Below are the code and all the weights of a small trained network. Each question names an input and a class and asks about switching units off, where a switched-off unit gives its printed mean instead of its output.

import numpy as np


def w(rows, s, z=0):
    codes = np.array(rows[::2]) - 128.0
    scale = np.full(codes.shape[1], s)
    scale[-1] = z or s
    return codes * scale


def f(y):
    return y / 2 * (1 + np.tanh(0.7978845608 * (y + 0.044715 * y**3)))


def log_softmax(a):
    a = a - a.max(-1, keepdims=True)
    return a - np.log(np.exp(a).sum(-1, keepdims=True))


def net(x, mask):
    res = np.array(x, float).reshape(1, 3) / 4 @ E
    y = f(res @ A[0][:, :-1].T + A[0][:, -1])
    res = res + np.where(mask, y, B[0][:, -1]) @ B[0][:, :-1]
    return log_softmax(res[-1] @ U[:, :-1].T + U[:, -1])


A, B = {}, {}
E = w([
[79,76,153,100,99,134,127,242,90,99],'x0',
[194,71,95,141,115,138,130,133,112,114],'x1',
[77,175,59,144,104,136,140,109,71,4],'x2',
],0.015)
A[0] = w([
[143,125,130,121,137,125,127,110,137,205,145],'N0',
[132,89,119,128,122,138,132,191,108,166,157],'N1',
[104,163,127,131,128,124,127,120,125,46,133],'N2',
[160,110,120,129,124,135,132,96,136,150,206],'N3',
[112,118,141,114,135,123,125,152,124,133,54],'N4',
[132,150,141,132,127,145,124,130,131,128,98],'N5',
[173,89,124,127,129,132,124,93,131,160,204],'N6',
[147,122,135,131,126,131,128,92,139,253,253],'N7',
[121,143,146,129,132,123,118,103,141,160,154],'N8',
[138,127,120,127,124,131,126,93,120,74,218],'N9',
[134,136,140,129,122,135,128,112,145,218,104],'N10',
[115,141,125,126,127,125,139,114,136,170,73],'N11',
[135,95,141,130,125,125,124,213,138,134,158],'N12',
],0.022,0.0025)
B[0] = w([
[155,149,87,108,148,132,123,117,212,140,204],'N0',
[93,48,127,120,126,149,147,177,166,75,187],'N1',
[84,210,124,114,127,173,129,114,134,84,210],'N2',
[168,89,98,142,124,112,123,117,80,190,172],'N3',
[171,76,88,144,122,127,142,164,76,163,150],'N4',
[106,126,115,124,118,163,143,134,145,152,132],'N5',
[178,80,118,148,131,98,131,91,108,153,187],'N6',
[151,199,169,145,133,111,131,96,253,134,251],'N7',
[95,158,120,108,129,132,134,128,114,181,170],'N8',
[166,143,115,143,119,133,129,79,80,98,180],'N9',
[99,156,123,130,145,118,127,111,174,182,211],'N10',
[96,142,121,111,145,136,110,138,105,171,157],'N11',
[117,53,166,120,117,113,107,186,93,91,197],'N12',
],0.021,0.03)
U = w([
[138,237,154,106,198,70,106,92,204,255,153],'0',
[154,76,196,100,154,59,102,187,207,169,45],'1',
[97,248,89,106,75,192,139,84,12,70,63],'2',
[234,156,82,186,114,84,133,44,51,160,115],'3',
[72,78,163,69,82,135,118,214,37,91,254],'4',
],0.0071,0.0017)

Each question gives the input, the list of numbers given to net, and the class t.
The units are the neurons (one row each of A and B). Each row of codes is followed by its name. A weight is (code - 128) times the scale printed after its matrix; where a second scale follows, it is the last column's (A, B and U).
mask holds one flag per neuron, in row order. A switched-off neuron (its flag False) gives its mean, the last column of its row in B, instead of its output. The means were averaged over made-up inputs and are rounded, as every weight is.
A unit's drop is (log p(t) with every unit on - log p(t) with that unit switched off) / (log p(t) with every unit on - log p(t) with every unit switched off).
The circuit of an input: a set's keep is (log p(t) with only the set's units on - log p(t) with every unit switched off) / (log p(t) with every unit on - log p(t) with every unit switched off). Starting from the 12 units with the biggest drops (on a tie, the unit counted first), units are removed one at a time, each time the one whose removal leaves the highest keep (on an exact tie, the one counted first), for as long as the keep stays at least 0.8.
circuit, biggest first: the units of the circuit, biggest drop first
k most important neurons: the k neurons with the biggest drops, biggest first
drop of u: that unit's drop, to one decimal
input [5,-6,-7], class 1: circuit, biggest first : N12
input [2,-4,-2], class 1: circuit, biggest first : N2; N7
input [5,-6,-3], class 4: circuit, biggest first : N7; N12
input [-7,7,0], class 3: 2 most important neurons : N6; N3
input [4,-2,-3], class 1: 2 most important neurons : N2; N9
input [5,4,-4], class 1: 2 most important neurons : N2; N9
input [5,-5,-2], class 4: drop of N7 : 0.2
input [1,8,2], class 3: drop of N2 : 0.2
input [5,-1,4], class 2: drop of N2 : 0.4
input [-1,6,3], class 2: drop of N6 : 0.1
